Below are the code and all the weights of a small trained network. Each question names an input and a target symbol and asks about switching units off, where a switched-off unit gives its printed mean instead of its output.

import numpy as np


def w(rows, s, z=0):
    codes = np.array(rows[::2]) - 128.0
    scale = np.full(codes.shape[1], s)
    scale[-1] = z or s
    return codes * scale


def norm(h):
    return h / np.sqrt((h * h).mean(-1, keepdims=True) + 1e-5)


def f(y):
    return y / 2 * (1 + np.tanh(0.7978845608 * (y + 0.044715 * y**3)))


def softmax(a):
    e = np.exp(a - a.max(-1, keepdims=True))
    return e / e.sum(-1, keepdims=True)


def log_softmax(a):
    a = a - a.max(-1, keepdims=True)
    return a - np.log(np.exp(a).sum(-1, keepdims=True))


def net(x, mask):
    ids = ['δζθλστω'.index(c) for c in x.split()]
    T = len(ids)
    res = E[ids] + P[:T]
    q, k, v = (norm(res) @ M[0].T for M in (Q, K, V))
    z = softmax(np.where(np.tri(T) > 0, q @ k.T / 4**0.5, -1e9)) @ v
    res = res + np.where(mask[0], z, O[0][:, -1]) @ O[0][:, :-1]
    y = f(norm(res) @ A[0][:, :-1].T + A[0][:, -1])
    res = res + np.where(mask[1:13], y, B[0][:, -1]) @ B[0][:, :-1]
    return log_softmax(norm(res)[-1] @ U[:, :-1].T + U[:, -1])


Q, K, V, O, A, B = {}, {}, {}, {}, {}, {}
E = w([
[170,243,80],'δ',
[56,218,193],'ζ',
[53,216,195],'θ',
[71,45,190],'λ',
[53,254,180],'σ',
[214,99,59],'τ',
[84,140,120],'ω',
],0.0079)
P = w([
[129,2,164],'0',
[97,77,157],'1',
[109,75,142],'2',
[121,74,138],'3',
[134,73,127],'4',
[139,76,125],'5',
[156,70,111],'6',
[160,86,107],'7',
[160,87,105],'8',
[162,86,106],'9',
[164,92,108],'10',
[169,95,104],'11',
[156,93,112],'12',
[155,92,119],'13',
],0.004)
Q[0] = w([
[94,143,57],'h0',
[30,182,2],'h0',
[61,245,55],'h0',
[112,146,185],'h0',
],0.0052)
K[0] = w([
[155,13,41],'h0',
[150,66,95],'h0',
[102,3,103],'h0',
[224,169,38],'h0',
],0.0053)
V[0] = w([
[82,95,71],'h0',
[227,189,87],'h0',
[200,254,197],'h0',
[70,171,39],'h0',
],0.0068)
O[0] = w([
[131,78,113,167],'h0',
[170,105,124,1],'h0',
[135,148,187,58],'h0',
[1,85,56,170],'h0',
],0.0098,0.0034)
A[0] = w([
[192,47,129,33],'n0',
[187,147,175,180],'n1',
[79,92,192,156],'n2',
[84,187,174,95],'n3',
[92,194,189,194],'n4',
[136,22,163,143],'n5',
[92,104,162,81],'n6',
[146,1,190,26],'n7',
[34,82,97,251],'n8',
[153,37,150,77],'n9',
[90,119,57,222],'n10',
[181,232,126,141],'n11',
],0.0088,0.0031)
B[0] = w([
[138,148,25,125],'n0',
[151,63,204,125],'n1',
[189,212,53,164],'n2',
[156,129,100,165],'n3',
[137,101,99,189],'n4',
[72,171,141,143],'n5',
[169,141,111,135],'n6',
[137,191,66,133],'n7',
[95,58,100,253],'n8',
[163,230,89,128],'n9',
[2,69,133,212],'n10',
[104,114,122,156],'n11',
],0.0063,0.0074)
U = w([
[195,52,199,217],'δ',
[146,144,177,77],'ζ',
[135,151,170,55],'θ',
[148,209,24,24],'λ',
[96,175,157,6],'σ',
[224,104,47,146],'τ',
[65,1,96,229],'ω',
],0.0088,0.0021)

Each question gives the input, a string of symbols that net reads in full, and the target symbol t.
The units are the heads (4 rows each of Q, K, V and O) and the neurons (one row each of A and B). Each row of codes is followed by its name. A weight is (code - 128) times the scale printed after its matrix; where a second scale follows, it is the last column's (O, A, B and U).
mask holds one flag per unit, heads first, then neurons. A switched-off unit (its flag False) gives its mean, the last column of its rows in O or B, instead of its output. The means were averaged over made-up inputs and are rounded, as every weight is.
A unit's drop is (log p(t) with every unit on - log p(t) with that unit switched off) / (log p(t) with every unit on - log p(t) with every unit switched off).
The circuit of an input: a set's keep is (log p(t) with only the set's units on - log p(t) with every unit switched off) / (log p(t) with every unit on - log p(t) with every unit switched off). Starting from the 12 units with the biggest drops (on a tie, the unit counted first), units are removed one at a time, each time the one whose removal leaves the highest keep (on an exact tie, the one counted first), for as long as the keep stays at least 0.8.
circuit, biggest first: the units of the circuit, biggest drop first
most important unit: the unit with the biggest drop
top k neurons: the k neurons with the biggest drops, biggest first
drop of u: that unit's drop, to one decimal
input τ δ τ θ θ, target τ: top 4 neurons	n10, n2, n3, n4
input θ θ λ ζ ω θ ζ τ ζ λ δ λ, target λ: circuit, biggest first	n2, h0, n10, n7
input τ λ δ ζ, target λ: top 4 neurons	n2, n10, n8, n3
input δ ζ τ σ ζ ω θ δ θ λ σ δ θ, target λ: circuit, biggest first	n2, n10, h0, n3
input θ τ τ, target τ: top 2 neurons	n8, n10
input σ δ λ τ, target λ: top 3 neurons	n0, n8, n9
input λ τ λ θ, target λ: top 2 neurons	n10, n8
input λ ζ τ θ σ λ δ ω λ, target λ: most important unit	n2
input τ σ τ δ, target τ: top 4 neurons	n10, n8, n11, n1
input ζ ζ τ, target τ: top 2 neurons	n0, n10
input τ λ δ λ σ, target λ: top 4 neurons	n10, n8, n3, n4
input δ τ δ, target δ: drop of n8	0.4
input ω δ ω τ δ ω δ τ σ ω ω δ, target ω: drop of n2	0.1
input ζ τ δ, target δ: most important unit	n1
input δ ω δ λ λ ζ τ ζ, target λ: drop of n8	0.7
input τ τ δ, target τ: drop of n11	0.1
